Below are the code and all the weights of a small trained network. Each question names an input and a target symbol and asks about switching units off, where a switched-off unit gives its printed mean instead of its output.

import numpy as np


def w(rows, s, z=0):
    codes = np.array(rows[::2]) - 128.0
    scale = np.full(codes.shape[1], s)
    scale[-1] = z or s
    return codes * scale


def norm(h):
    return h / np.sqrt((h * h).mean(-1, keepdims=True) + 1e-5)


def f(y):
    return y / 2 * (1 + np.tanh(0.7978845608 * (y + 0.044715 * y**3)))


def softmax(a):
    e = np.exp(a - a.max(-1, keepdims=True))
    return e / e.sum(-1, keepdims=True)


def log_softmax(a):
    a = a - a.max(-1, keepdims=True)
    return a - np.log(np.exp(a).sum(-1, keepdims=True))


def net(x, mask):
    ids = ['ΓΛΦεμξπσω'.index(c) for c in x.split()]
    T = len(ids)
    res = E[ids] + P[:T]
    r = norm(res)
    for j in range(2):
        rows = slice(2 * j, 2 * j + 2)
        q, k, v = (r @ M[0][rows].T for M in (Q, K, V))
        z = softmax(np.where(np.tri(T) > 0, q @ k.T / 2**0.5, -1e9)) @ v
        o = O[0][rows]
        res = res + np.where(mask[j], z, o[:, -1]) @ o[:, :-1]
    y = f(norm(res) @ A[0][:, :-1].T + A[0][:, -1])
    res = res + np.where(mask[2:26], y, B[0][:, -1]) @ B[0][:, :-1]
    return log_softmax(norm(res)[-1] @ U[:, :-1].T + U[:, -1])


Q, K, V, O, A, B = {}, {}, {}, {}, {}, {}
E = w([
[93,169,190,193],'Γ',
[29,151,190,215],'Λ',
[89,146,215,148],'Φ',
[146,121,197,131],'ε',
[150,126,150,173],'μ',
[161,75,199,107],'ξ',
[189,83,159,142],'π',
[140,77,203,248],'σ',
[87,174,154,245],'ω',
],0.012)
P = w([
[149,120,24,59],'0',
[168,171,133,92],'1',
[37,52,89,118],'2',
[191,191,165,111],'3',
[46,46,96,123],'4',
[207,203,196,123],'5',
[42,53,89,133],'6',
[214,205,210,136],'7',
[48,57,91,130],'8',
[238,218,239,154],'9',
[45,44,87,129],'10',
[253,214,254,168],'11',
[51,49,90,130],'12',
],0.0095)
Q[0] = w([
[51,34,48,116],'h1',
[126,77,143,214],'h1',
[68,174,74,104],'h2',
[69,7,78,132],'h2',
],0.021)
K[0] = w([
[94,181,6,24],'h1',
[169,141,32,165],'h1',
[68,134,161,85],'h2',
[127,149,16,85],'h2',
],0.015)
V[0] = w([
[99,249,91,68],'h1',
[124,135,133,42],'h1',
[125,162,129,110],'h2',
[205,150,85,128],'h2',
],0.017)
O[0] = w([
[173,211,157,184,2],'h1',
[248,93,219,163,80],'h1',
[185,112,165,184,114],'h2',
[161,172,63,144,191],'h2',
],0.017,0.0065)
A[0] = w([
[129,125,192,104,150],'n1',
[185,195,137,227,164],'n2',
[113,113,123,116,119],'n3',
[178,102,220,129,99],'n4',
[135,132,30,158,156],'n5',
[138,184,215,152,121],'n6',
[126,158,191,100,104],'n7',
[162,96,167,134,57],'n8',
[160,207,185,2,21],'n9',
[97,105,78,83,97],'n10',
[145,156,158,159,68],'n11',
[198,156,79,208,52],'n12',
[113,205,59,167,78],'n13',
[57,103,108,156,143],'n14',
[118,132,146,169,128],'n15',
[180,83,4,159,66],'n16',
[90,109,108,105,113],'n17',
[153,117,153,189,132],'n18',
[239,128,122,197,25],'n19',
[179,58,121,80,196],'n20',
[194,108,104,18,2],'n21',
[125,136,131,91,118],'n22',
[209,101,181,83,36],'n23',
[123,79,99,123,134],'n24',
],0.016,0.0061)
B[0] = w([
[116,114,127,159,156],'n1',
[140,114,61,57,254],'n2',
[115,130,107,102,146],'n3',
[131,71,101,183,212],'n4',
[157,124,142,169,210],'n5',
[153,172,187,100,194],'n6',
[157,144,140,166,135],'n7',
[143,100,115,121,155],'n8',
[199,10,148,108,122],'n9',
[140,120,122,101,224],'n10',
[140,186,137,104,146],'n11',
[116,64,132,62,197],'n12',
[149,90,78,154,180],'n13',
[99,131,145,114,227],'n14',
[104,132,148,113,141],'n15',
[202,167,172,200,193],'n16',
[115,112,136,74,194],'n17',
[109,165,129,101,180],'n18',
[66,129,126,77,224],'n19',
[57,166,121,187,242],'n20',
[104,129,164,187,152],'n21',
[145,104,108,121,133],'n22',
[109,55,113,89,189],'n23',
[118,180,128,104,188],'n24',
],0.012,0.0079)
U = w([
[170,224,132,78,212],'Γ',
[56,163,253,151,96],'Λ',
[198,103,252,92,241],'Φ',
[211,16,162,21,1],'ε',
[219,91,52,129,157],'μ',
[114,4,154,206,94],'ξ',
[139,170,155,237,219],'π',
[53,96,109,35,112],'σ',
[75,181,37,209,11],'ω',
],0.013,0.0036)

Each question gives the input, a string of symbols that net reads in full, and the target symbol t.
The units are the heads (2 rows each of Q, K, V and O) and the neurons (one row each of A and B). Each row of codes is followed by its name. A weight is (code - 128) times the scale printed after its matrix; where a second scale follows, it is the last column's (O, A, B and U).
mask holds one flag per unit, heads first, then neurons. A switched-off unit (its flag False) gives its mean, the last column of its rows in O or B, instead of its output. The means were averaged over made-up inputs and are rounded, as every weight is.
A unit's drop is (log p(t) with every unit on - log p(t) with that unit switched off) / (log p(t) with every unit on - log p(t) with every unit switched off).
The circuit of an input: a set's keep is (log p(t) with only the set's units on - log p(t) with every unit switched off) / (log p(t) with every unit on - log p(t) with every unit switched off). Starting from the 12 units with the biggest drops (on a tie, the unit counted first), units are removed one at a time, each time the one whose removal leaves the highest keep (on an exact tie, the one counted first), for as long as the keep stays at least 0.8.
circuit, biggest first: the units of the circuit, biggest drop first
top k neurons: the k neurons with the biggest drops, biggest first
heads that matter: for each layer, one digit per head in row order, 1 if its drop is at least 0.15 and else 0, layers parted by /
drop when u is switched off: that unit's drop, to one decimal
input Γ μ Λ μ Λ Γ Φ μ Φ π Γ Γ, target Γ: heads that matter -> 01
input Φ ε π Γ σ ξ μ, target Φ: circuit, biggest first -> h1
input π ξ π Φ ξ ξ Φ ε Λ ξ π, target π: heads that matter -> 01
input Γ Λ ω Φ Φ Φ, target Φ: heads that matter -> 11
input ξ ξ Γ μ σ ω Φ, target ξ: circuit, biggest first -> h1, n4
input Γ π ω, target Γ: heads that matter -> 10
input ω μ ξ μ, target μ: heads that matter -> 00
input Γ Γ Φ σ μ, target Γ: circuit, biggest first -> h1, n2
input Φ σ μ Γ μ μ Γ μ Γ, target Φ: heads that matter -> 10
input ξ Γ μ ε, target ε: heads that matter -> 10
input π ω π ξ Γ Γ Λ ξ ε ε, target ε: heads that matter -> 11
input μ ξ Γ σ Λ σ μ Φ ξ ε σ, target μ: heads that matter -> 11
input Φ π Φ μ ε, target Φ: heads that matter -> 10
input Γ Φ Φ ε ξ ω ξ Γ Φ ε ω Φ π, target Γ: heads that matter -> 10
input μ σ μ Γ Φ μ Γ Φ π π π, target μ: circuit, biggest first -> h2, n16
input π ω ω Γ Φ, target π: top neuron -> n16
input ξ ω σ ω μ, target ξ: circuit, biggest first -> h1, n20
input μ ξ μ ξ Φ Γ Φ Λ π ξ ω Φ, target Φ: top 3 neurons -> n6, n9, n20
input ξ π σ π μ π μ ξ Λ, target ξ: drop when h1 is switched off -> 1.3
input μ μ ω, target μ: drop when n2 is switched off -> 0.1
input ξ ε Φ Φ ξ ξ ξ ξ μ π, target π: drop when h1 is switched off -> 0.2
